[[150 133 123 121 130]
 [107 130 131 134 131]
 [143 117 121 126 120]
 [133 132 129 126 127]
 [132 128 125 125 125]
 [138 121 130 124 129]
 [121 133 143 128 126]]
->
[[121 133 143 128 126]
 [107 130 131 134 131]
 [138 121 130 124 129]
 [133 132 129 126 127]
 [132 128 125 125 125]
 [150 133 123 121 130]
 [143 117 121 126 120]]

[[134 123 131 132 133 128 146 135 122 123 136 133]
 [124 107 146 137 128 107 145 141 128 116 140 135]
 [126 115 145 137 129 115 142 141 125 119 140 134]
 [132 134 120 126 130 137 132 126 126 128 126 126]
 [134 134 115 125 133 141 140 128 122 128 126 132]]
->
[[124 107 146 137 128 107 145 141 128 116 140 135]
 [126 115 145 137 129 115 142 141 125 119 140 134]
 [134 123 131 132 133 128 146 135 122 123 136 133]
 [132 134 120 126 130 137 132 126 126 128 126 126]
 [134 134 115 125 133 141 140 128 122 128 126 132]]

[[128 147 134]
 [125 147 135]
 [116 140 126]
 [133 109 151]
 [113 153 125]
 [122 157 124]
 [134 129 141]
 [114 113 102]
 [147 123 156]
 [116 138 127]
 [121 118 128]
 [143 115 143]]
->
[[147 123 156]
 [133 109 151]
 [143 115 143]
 [134 129 141]
 [125 147 135]
 [128 147 134]
 [121 118 128]
 [116 138 127]
 [116 140 126]
 [113 153 125]
 [122 157 124]
 [114 113 102]]

[[123 130 123 132 117 139 120 124 132 131 123]
 [124 128 131 137 129 126 130 127 137 138 131]
 [120 137 133 128 139 116 144 124 131 129 124]
 [119 141 119 111 128 129 136 129 114 116 105]
 [126 128 134 147 117 134 117 115 146 131 142]
 [146 111 127 119 129 142 134 128 106 127 126]
 [139 131 132 117 126 126 125 118 118 100 136]
 [117 141 129 134 123 123 121 122 142 122 131]]
->
[[126 128 134 147 117 134 117 115 146 131 142]
 [120 137 133 128 139 116 144 124 131 129 124]
 [139 131 132 117 126 126 125 118 118 100 136]
 [124 128 131 137 129 126 130 127 137 138 131]
 [117 141 129 134 123 123 121 122 142 122 131]
 [146 111 127 119 129 142 134 128 106 127 126]
 [123 130 123 132 117 139 120 124 132 131 123]
 [119 141 119 111 128 129 136 129 114 116 105]]

[[125 116 115 124 144 148]
 [139 137 135 131 125 116]
 [153 142 138 137 135 131]
 [135 131 125 116 115 124]
 [137 135 131 125 116 115]]
->
[[153 142 138 137 135 131]
 [139 137 135 131 125 116]
 [137 135 131 125 116 115]
 [135 131 125 116 115 124]
 [125 116 115 124 144 148]]

[[129 127 132 120 130 127 130 130 135 129 124 128 137 129 122 125]
 [132 125 128 125 129 125 132 128 127 137 129 118 116 128 136 125]
 [126 128 121 134 131 131 129 129 127 135 125 136 103 126 126 136]
 [120 135 135 134 121 123 129 125 128 125 127 143 127 125 129 133]
 [131 123 130 132 131 130 126 125 123 129 130 120 128 126 128 125]]
->
[[120 135 135 134 121 123 129 125 128 125 127 143 127 125 129 133]
 [129 127 132 120 130 127 130 130 135 129 124 128 137 129 122 125]
 [131 123 130 132 131 130 126 125 123 129 130 120 128 126 128 125]
 [132 125 128 125 129 125 132 128 127 137 129 118 116 128 136 125]
 [126 128 121 134 131 131 129 129 127 135 125 136 103 126 126 136]]

[[123 134 133]
 [156 107 118]
 [155 110 120]
 [139 108 114]]
->
[[123 134 133]
 [155 110 120]
 [156 107 118]
 [139 108 114]]
---
[[139 110 101 133]
 [132 123 118 129]
 [117 147 156 123]
 [128 128 127 128]]
->
[[123 118]
 [147 156]]

[[127 143 103]
 [126 126 147]
 [129 148 134]]
->
[[126 147]
 [148 134]]

[[133 121 150 142]
 [126 131 132 124]
 [129 125 128 120]
 [132 132 137 138]
 [128 131 122 123]]
->
[[131 132]
 [125 128]]

[[106 134 114 146]
 [142 123 143 153]
 [106 145 103 133]]
->
[[123 143]
 [145 103]]

[[104 141 119 114]
 [104 127 109 109]
 [136 128 135 128]
 [115  99 153 105]
 [131 155 127 138]]
->
[[127 109]
 [128 135]]

[[149 153 135 128]
 [131 145 142 114]
 [110 140 146 129]]
->
[[145 142]
 [140 146]]

[[124 106 132 109 151]
 [128 155 130 138 113]
 [114 126 127 109 109]
 [117 127 128  99 117]]
->
[[155 130]
 [126 127]]

[[123 126 129 152 139]
 [122 123 143 146 138]
 [127 125 142 150 131]]
->
[[123 143]
 [125 142]]
